[[125 130 120 114]
 [102 115 123 142]
 [129 124 142 136]
 [132 120 149 141]
 [128 141 139 115]
 [113 121 126 135]
 [139 117 132 139]
 [124 133 118 110]
 [133 122 130 133]
 [141 140 119 142]]
=>
[[141 140 119 142]
 [139 117 132 139]
 [133 122 130 133]
 [132 120 149 141]
 [129 124 142 136]
 [128 141 139 115]
 [125 130 120 114]
 [124 133 118 110]
 [113 121 126 135]
 [102 115 123 142]]

[[136 121 142 128 132 132]
 [119 124 126 122 124 126]
 [115 125 123 122 124 126]
 [128 133 118 128 127 128]
 [122 132 114 122 130 128]
 [127 107 150 117 132 131]
 [114 122 129 120 122 127]
 [120 124 132 124 122 127]
 [125 117 127 117 135 129]
 [123 122 132 128 121 125]]
=>
[[136 121 142 128 132 132]
 [128 133 118 128 127 128]
 [127 107 150 117 132 131]
 [125 117 127 117 135 129]
 [123 122 132 128 121 125]
 [122 132 114 122 130 128]
 [120 124 132 124 122 127]
 [119 124 126 122 124 126]
 [115 125 123 122 124 126]
 [114 122 129 120 122 127]]

[[143 128 106 126 128 123 129]
 [140 133 110 130 132 123 132]
 [141 119 117 115 117 133 123]]
=>
[[143 128 106 126 128 123 129]
 [141 119 117 115 117 133 123]
 [140 133 110 130 132 123 132]]

[[133 135 133 122 106 138 127 139 123 133 117 136 123 134 128 122]
 [137 140 135 124 111 126 126 143 122 133 115 142 125 127 128 125]
 [128 109 119 131 137 126 131 128 142 123 139 123 142 132 141 151]
 [134 131 129 122 110 123 132 144 131 134 119 144 129 123 129 130]
 [120 116 124 130 146 137 129 114 131 120 136 113 131 134 129 132]
 [127 152 137 129 147 121 125 118 120 123 134 120 112 117 113 110]]
=>
[[137 140 135 124 111 126 126 143 122 133 115 142 125 127 128 125]
 [134 131 129 122 110 123 132 144 131 134 119 144 129 123 129 130]
 [133 135 133 122 106 138 127 139 123 133 117 136 123 134 128 122]
 [128 109 119 131 137 126 131 128 142 123 139 123 142 132 141 151]
 [127 152 137 129 147 121 125 118 120 123 134 120 112 117 113 110]
 [120 116 124 130 146 137 129 114 131 120 136 113 131 134 129 132]]

[[141 120 115 119 142]
 [137 104 129 112 131]
 [139 135 108 128 146]
 [115 121 150 129 108]
 [131 107 136 116 124]
 [132 103 137 113 124]]
=>
[[141 120 115 119 142]
 [139 135 108 128 146]
 [137 104 129 112 131]
 [132 103 137 113 124]
 [131 107 136 116 124]
 [115 121 150 129 108]]

[[127 118 112 145 140 150  99 144 148]
 [131 118 129 145 129 123 137 123 116]
 [138 124 139 130 134 127 135 122 130]
 [143 128 141 128 140 130 140 129 122]
 [141 126 142 130 139 131 136 126 123]]
=>
[[143 128 141 128 140 130 140 129 122]
 [141 126 142 130 139 131 136 126 123]
 [138 124 139 130 134 127 135 122 130]
 [131 118 129 145 129 123 137 123 116]
 [127 118 112 145 140 150  99 144 148]]

[[128 135 138 128 111 113 122 133 124]
 [124 133 131 128 120 121 124 140 133]
 [125 132 127 129 145 131 124 152 143]
 [129 133 133 128 120 121 123 134 130]
 [127 131 131 128 122 124 124 135 130]
 [122 129 131 127 107 115 128 129 118]
 [132 143 138 130 131 124 114 155 143]]
=>
[[132 143 138 130 131 124 114 155 143]
 [129 133 133 128 120 121 123 134 130]
 [128 135 138 128 111 113 122 133 124]
 [127 131 131 128 122 124 124 135 130]
 [125 132 127 129 145 131 124 152 143]
 [124 133 131 128 120 121 124 140 133]
 [122 129 131 127 107 115 128 129 118]]

[[129 126 130 126 127 131 129 131 125 131 132 123 127 124 127]
 [127 128 128 128 126 126 126 126 130 123 125 128 131 124 128]
 [125 134 131 131 129 128 129 127 127 133 131 129 131 132 129]
 [134 125 127 130 133 129 130 131 131 128 127 133 122 136 130]
 [126 132 126 118 120 130 132 129 125 125 123 123 152 103 128]
 [132 126 128 131 132 128 128 129 132 127 128 133 123 135 130]]
=>
[[134 125 127 130 133 129 130 131 131 128 127 133 122 136 130]
 [132 126 128 131 132 128 128 129 132 127 128 133 123 135 130]
 [129 126 130 126 127 131 129 131 125 131 132 123 127 124 127]
 [127 128 128 128 126 126 126 126 130 123 125 128 131 124 128]
 [126 132 126 118 120 130 132 129 125 125 123 123 152 103 128]
 [125 134 131 131 129 128 129 127 127 133 131 129 131 132 129]]
